Moves between elements:
zs h lt
zs l nr
zs y lq
zs k bs
zs u qr
zs a cm
mq h jp
mq l cg
mq y fs
mq k hz
mq u hm
mq a mm
dz h qp
dz l pn
dz y sf
dz k jt
dz u sc
dz a mg
pz h bg
pz y sq
pz k lj
pz u zt
pz a bn
bt h bf
bt l jh
bt y cm
bt k jg
bt u dt
bt a lq
gb h jd
gb l hz
gb y hn
gb k cg
gb u qd
gb a ll
qd h nr
qd l lt
qd y gz
qd k jc
qd u gb
qd a gh
gn h lq
gn l gz
gn y lt
gn k tl
gn u rq
gn a bf
gh h lj
gh l gr
gh y sr
gh k bg
gh u ll
gh a qd
nr h qd
nr l zs
nr y ns
nr k bn
nr u jd
nr a lj
jt h hn
jt l fh
jt y jd
jt k dz
jt u ns
jt a hc
cm h gr
cm l lj
cm y bt
cm u dq
cm a zs
jh h sr
jh l bt
jh y lj
jh k sq
jh u hc
jh a ns
lq h gn
lq l ns
lq y zs
lq k lc
lq u fh
lq a bt
jc h bn
jc l hm
jc y nm
jc k qd
jc u cg
jc a bg
ns h gz
ns l lq
ns y nr
ns k sc
ns u jt
ns a jh
sq h tb
sq l jg
sq y pz
sq k jh
sq u mg
sq a sc
tl h lc
tl l nm
tl y hm
tl k gn
tl u fs
tl a gd
mm h th
mm l dg
mm y qn
mm k zr
mm u gj
mm a mq
gj l bg
gj y gd
gj k gr
gj u mm
gj a hm
lt h zs
lt l qd
lt y gn
lt k hm
lt u hz
lt a gr
dg h zt
dg l mm
dg y cd
dg k ll
dg u bg
dg a cg
sc h nm
sc l lc
sc y bn
sc k ns
sc u dz
sc a sq
zt h dg
zt l th
zt y mg
zt k ph
zt u pz
zt a sf
qp h dz
qp l fs
qp y cg
qp k hn
qp u nm
qp a cd
lj h gh
lj l cm
lj y jh
lj k pz
lj u ph
lj a nr
nm h sc
nm l tl
nm y jc
nm k gz
nm u qp
nm a tb
zr h dq
zr l ll
zr y gt
zr k mm
zr u gr
zr a hz
qq h hc
qq l gt
qq y ll
qq k cd
qq u sr
qq a hn
hm h bs
hm l jc
hm y tl
hm k lt
hm u mq
hm a gj
dt h gt
dt l hc
dt y dq
dt k pp
dt u bt
dt a fh
tb h sq
tb l gd
tb y bg
tb k sr
tb u cd
tb a nm
bs h hm
bs l bn
bs y lc
bs k zs
bs u jp
cd h mg
cd l qn
cd y dg
cd k qq
cd u tb
cd a qp
qr h hz
qr l jd
qr y fh
qr k jp
qr u zs
qr a dq
jg h gd
jg l sq
jg k bt
jg u pp
jg a lc
lc h tl
lc l sc
lc y bs
lc k lq
lc u pn
lc a jg
jd h gb
jd l qr
jd y jt
jd k sf
jd u nr
jd a ph
mg h cd
mg l pp
mg y zt
mg k hc
mg u sq
mg a dz
fh h rq
fh l jt
fh y qr
fh k pn
fh u lq
fh a dt
dq h zr
dq l ph
dq y dt
dq k th
dq u cm
dq a qr
cg h sf
cg l mq
cg y qp
cg k gb
cg u jc
cg a dg
qn h pp
qn l cd
qn y mm
qn k gt
qn u gd
qn a fs
jp h mq
jp l sf
jp y pn
jp k qr
jp u bs
jp a th
fs h pn
fs l qp
fs y mq
fs k rq
fs u tl
fs a qn
bf h bt
bf l sr
bf y gr
bf k gd
bf u gt
bf a gn
bn h jc
bn l bs
bn y sc
bn k nr
bn u sf
bn a pz
gd h jg
gd l tb
gd y gj
gd k bf
gd u qn
gd a tl
gr h cm
gr l gh
gr y bf
gr k gj
gr u zr
gr a lt
gt h dt
gt l qq
gt y zr
gt k qn
gt u bf
gt a rq
sr h jh
sr l bf
sr y gh
sr k tb
sr u qq
sr a gz
pp h qn
pp l mg
pp y th
pp k dt
pp u jg
pp a pn
hc h qq
hc l dt
hc y ph
hc k mg
hc u jh
hc a jt
pn h fs
pn l dz
pn y jp
pn k fh
pn u lc
pn a pp
ph h ll
ph l dq
ph y hc
ph k zt
ph u lj
ph a jd
hn h jt
hn l rq
hn y gb
hn k qp
hn u gz
hn a qq
gz h ns
gz l gn
gz y qd
gz k nm
gz u hn
gz a sr
ll h ph
ll l zr
ll y qq
ll k dg
ll u gh
ll a gb
sf h cg
sf l jp
sf y dz
sf k jd
sf u bn
sf a zt
bg h pz
bg l gj
bg y tb
bg k gh
bg u dg
bg a jc
th h mm
th l zt
th y pp
th k dq
th a jp
rq h fh
rq l hn
rq y hz
rq k fs
rq u gn
rq a gt
hz h qr
hz l gb
hz y rq
hz k mq
hz u lt
hz a zr

In the rows, 146 means zero.

The rows follow the links: the fewer symbols apart two elements are, the more alike their rows tend to be.

Each row is also shifted at random along 3 hidden directions that mean nothing.

Row, then element:
[ 198  153  137  128  152  143  171  158  150  150  144  133  125  152   99  130  160  144  145  150  175  138  145  148  159  127  183  144  117  139  139  148  137  149  133  142  131  165   94  146  123  123  155  135  135  165]
element: tl
[  73  139  162  146  148   95  115  140  140  134  160  101  181  170  154  154  108  145  121  160  169  133  121  172  140  172  182  169  123  140  165   93  124  124  169  143  170  160  166  140  176  174  119  142  182  152]
element: bt
[ 182  139  165  162  139  149  120  139  153  138  154  129  136  156  168  159  135  185  141  175  123  145  147  127  117  152  123  161  170  121  150  153  118  130  164  183  129  120  180  149  146  171  147  159  129  127]
element: qq
[ 121  162   96  157  123  120  122  142  144  153  163  160  148  128  131  143  137  153  130  153  156  141  159  191  142  105  147  147  133  135  148  136  157  125  154  129  168  140  173  132  127  158  144  119  146  158]
element: sq
[ 105  146  133  134  174  156  153  156  170  154  122  129  175  165  138  141  193  131  151  111  170  160  163  137  164  162  154  116  126  183  154  109  152  169  153  118  157  147  134  156  139  134  153  109  168  136]
element: jp
[ 235  155  122  141  119  149  135  161  152  131  166  156  125  156  131  139  130  206  143  180  133  137  151  159  104  128  123  181  140  108  140  150  123  139  161  154  129  137  179  126  107  155  166  146  123  142]
element: tb
[ 144  112  166  145  161  146  163  159  100  143  146  157  148  117  152  144  117  100  188  127  166  150  135  154  185  114  167  146  158  163  142  187  158  173  140  169  124  149  109  137  158   94  144  178  133  156]
element: zs
[  77  155  120  158  139  108  148  173  149  147  150  137  144  167  138  138  119  146  147  150  171  143  131  173  116  141  187  170  114  142  152  122  130  122  165  125  131  142  186  134  131  153  144  123  149  167]
element: jg
[  28  157  133  137  154  178  156  122  171  145  135  119  146  153  129  116  206  152  130  134  155  140  144  126  143  171  145  115  140  136  158  105  139  157  126  125  161  147  127  159  133  145  160  120  161  146]
element: cg
[ 128  150  176  126  156  179  144  118  152  144  161  114  160  162  167  155  175  144  140  129  137  141  142  128  148  173  121  130  164  151  147  123  151  169  117  141  183  161  114  138  181  149  149  135  168  129]
element: gb
[ 114  128  143  146  133  135  126  153  132  134  152  121  164  155  177  159  139  163  160  142  125  157  140  118  127  166  107  159  171  139  159  152  144  154  160  160  136  128  196  149  159  155  138  145  159  119]
element: ph
[ 181  140  164  148  117  157  147  170  122  112  137  128  144  167  149  131   96  144  164  153  153  144  106  122  122  177  149  200  156  125  133  146  136  145  164  160  121  150  168  129  167  144  131  189  136  142]
element: gr
[ 174  149  113  162  134  119  134  125  168  181  144  173  163  124  154  150  147  130  131  127  146  161  178  179  147  126  174  126  132  161  145  142  185  122  166  120  155  120  183  130  130  164  109  104  132  148]
element: pp
[  75  127  171  166  178  142  146  172  115  146  153  165  116  147  162  165  114  151  173  179  139  132  114  149  164  106  126  160  145  142  142  180  122  166  152  192  110  169  126  164  135  113  166  185  126  168]
element: ns
[ 208  162  122  155  168  129  161  147  143  180  136  171  135  109  126  159  150  123  141  144  152  149  161  187  183   87  194  128  109  174  143  156  162  143  126  124  164  166   99  148  139  121  153  115  145  180]
element: lc
[  90  142  153  139  154  154  146  134  120  142  172  155  111  117  146  165  125  135  135  172  143  135  148  174  169  109  162  137  157  149  130  177  164  148  115  167  173  167   99  135  166  128  150  177  136  179]
element: gz
[ 104  141  150  158  192  140  166  147  170  180  121  154  127  145  133  134  172  122  125  137  147  134  168  146  171  121  169  113  106  160  129  167  139  155  140  146  117  153  142  172  127  125  144  135  139  157]
element: pn
[ 116  155  148  146  121  149  121  151  149  133  178  103  139  181  156  144  126  187  116  186  147  119  114  140  104  163  130  170  151  103  173  100  100  112  148  164  168  163  176  135  158  179  153  164  170  139]
element: sr
[ 176  138  151  143  131  117  133  144  126  118  157  133  183  156  154  148  116  132  162  122  161  160  127  150  132  164  157  180  163  151  142  125  150  130  151  138  166  134  153  139  175  153  129  146  165  143]
element: cm

Where do the symbols, taken in turn from left to right, take each start?
Answer with the element's name.
[ 176  167   91  134  112  135  153  155  146  133  160  157  166  140  138  154  152  156  171  139  150  155  143  168  111  128  138  172  142  138  161  138  165  139  156  120  162  125  183  146  140  154  158  129  163  128]
k k -> pz
[ 138  164  112  127  108  153  157  154  157  107  160  133  146  167  125  140  145  175  162  145  154  155  132  145  111  144  133  188  151  123  149  129  154  131  141  127  154  139  163  135  133  155  158  135  147  144]
k u -> ll
[ 250  137  151  169  134  132  118  127  154  139  176  159  164  103  176  171  136  151  149  152  102  157  156  170  147  130  123  138  162  139  137  153  165  134  176  160  150  124  190  155  151  165  136  136  134  136]
l h -> gt
[ 174  154  131  142  115  118  132  139  120  129  174  131  189  146  155  166  134  150  167  141  145  162  115  175  136  153  129  168  175  138  158  127  151  137  151  140  184  135  161  131  179  168  138  140  174  135]
u y k -> mg
[ 225  153  126  124  108  131  157  162  147  122  126  137  158  175  127  118  129  161  160  139  166  157  128  143  135  169  162  184  139  131  129  145  127  138  145  134  143  128  172  132  125  159  139  153  149  130]
l h -> pz
[ 171  133  185  150  166  174  166  134  150  146  118  122  151  174  163  150  155  136  146  130  154  143  135   95  152  188  126  140  158  146  135  140  132  157  140  151  133  147  113  154  171  141  136  174  148  137]
l l -> hz
[ 199  159  115  130  153  142  169  168  149  152  146  151  163  146  126  143  172  115  166  122  173  178  141  158  175  135  160  146  131  159  151  138  162  167  134  127  164  161  112  149  137  117  146  116  170  150]
u u k -> zs
[  74  146  159  119  142  177  158  145  132  132  164  114  156  158  140  157  142  130  151  155  156  150  125  146  162  155  144  145  162  138  155  124  157  160  104  148  180  154   84  145  171  146  172  159  175  160]
y y -> qd
[ 117  128  172  136  169  156  149  143  128  137  144  158  153  124  180  156  158  136  170  142  112  155  144  136  172  144  110  125  162  161  147  164  153  177  134  169  133  145  123  155  164  119  149  168  140  126]
k y h -> qp
[ 104  158  137  138  170  155  154  196  136  154  144  149  115  145  126  141  157  148  161  176  134  121  149  162  164  109  117  143  130  142  139  163  117  179  166  171   96  159  123  178  106  113  173  156  146  160]
u y -> sf
[ 166  144  124  155  132  116  120  161  112  138  173  151  159  146  161  161  102  159  159  166  134  134  115  159  131  130  127  173  163  131  152  148  140  141  175  168  145  157  181  152  164  153  140  162  145  142]
k l -> jg
[ 125  166  150  121  141  165  177  166  160  135  123  118  137  184  110  121  159  137  152  133  183  145  138  138  139  147  167  151  126  140  150  129  138  151  129  134  143  162  106  146  125  140  168  155  148  149]
h h y -> tl
[ 180  159   97  157  122  133  118  122  163  180  150  186  150   90  141  166  151  162  135  123  124  156  184  185  156  118  156  129  130  161  138  173  196  115  151  127  161  131  185  139  131  160  133  118  114  139]
l h a -> fs
[ 102  138  178  132  158  159  169  137  114  143  139  134  149  137  139  143  125  106  155  132  171  165  136  154  177  152  171  136  150  159  129  150  167  149  109  151  158  168   95  141  182  139  143  160  144  172]
y l l -> gn
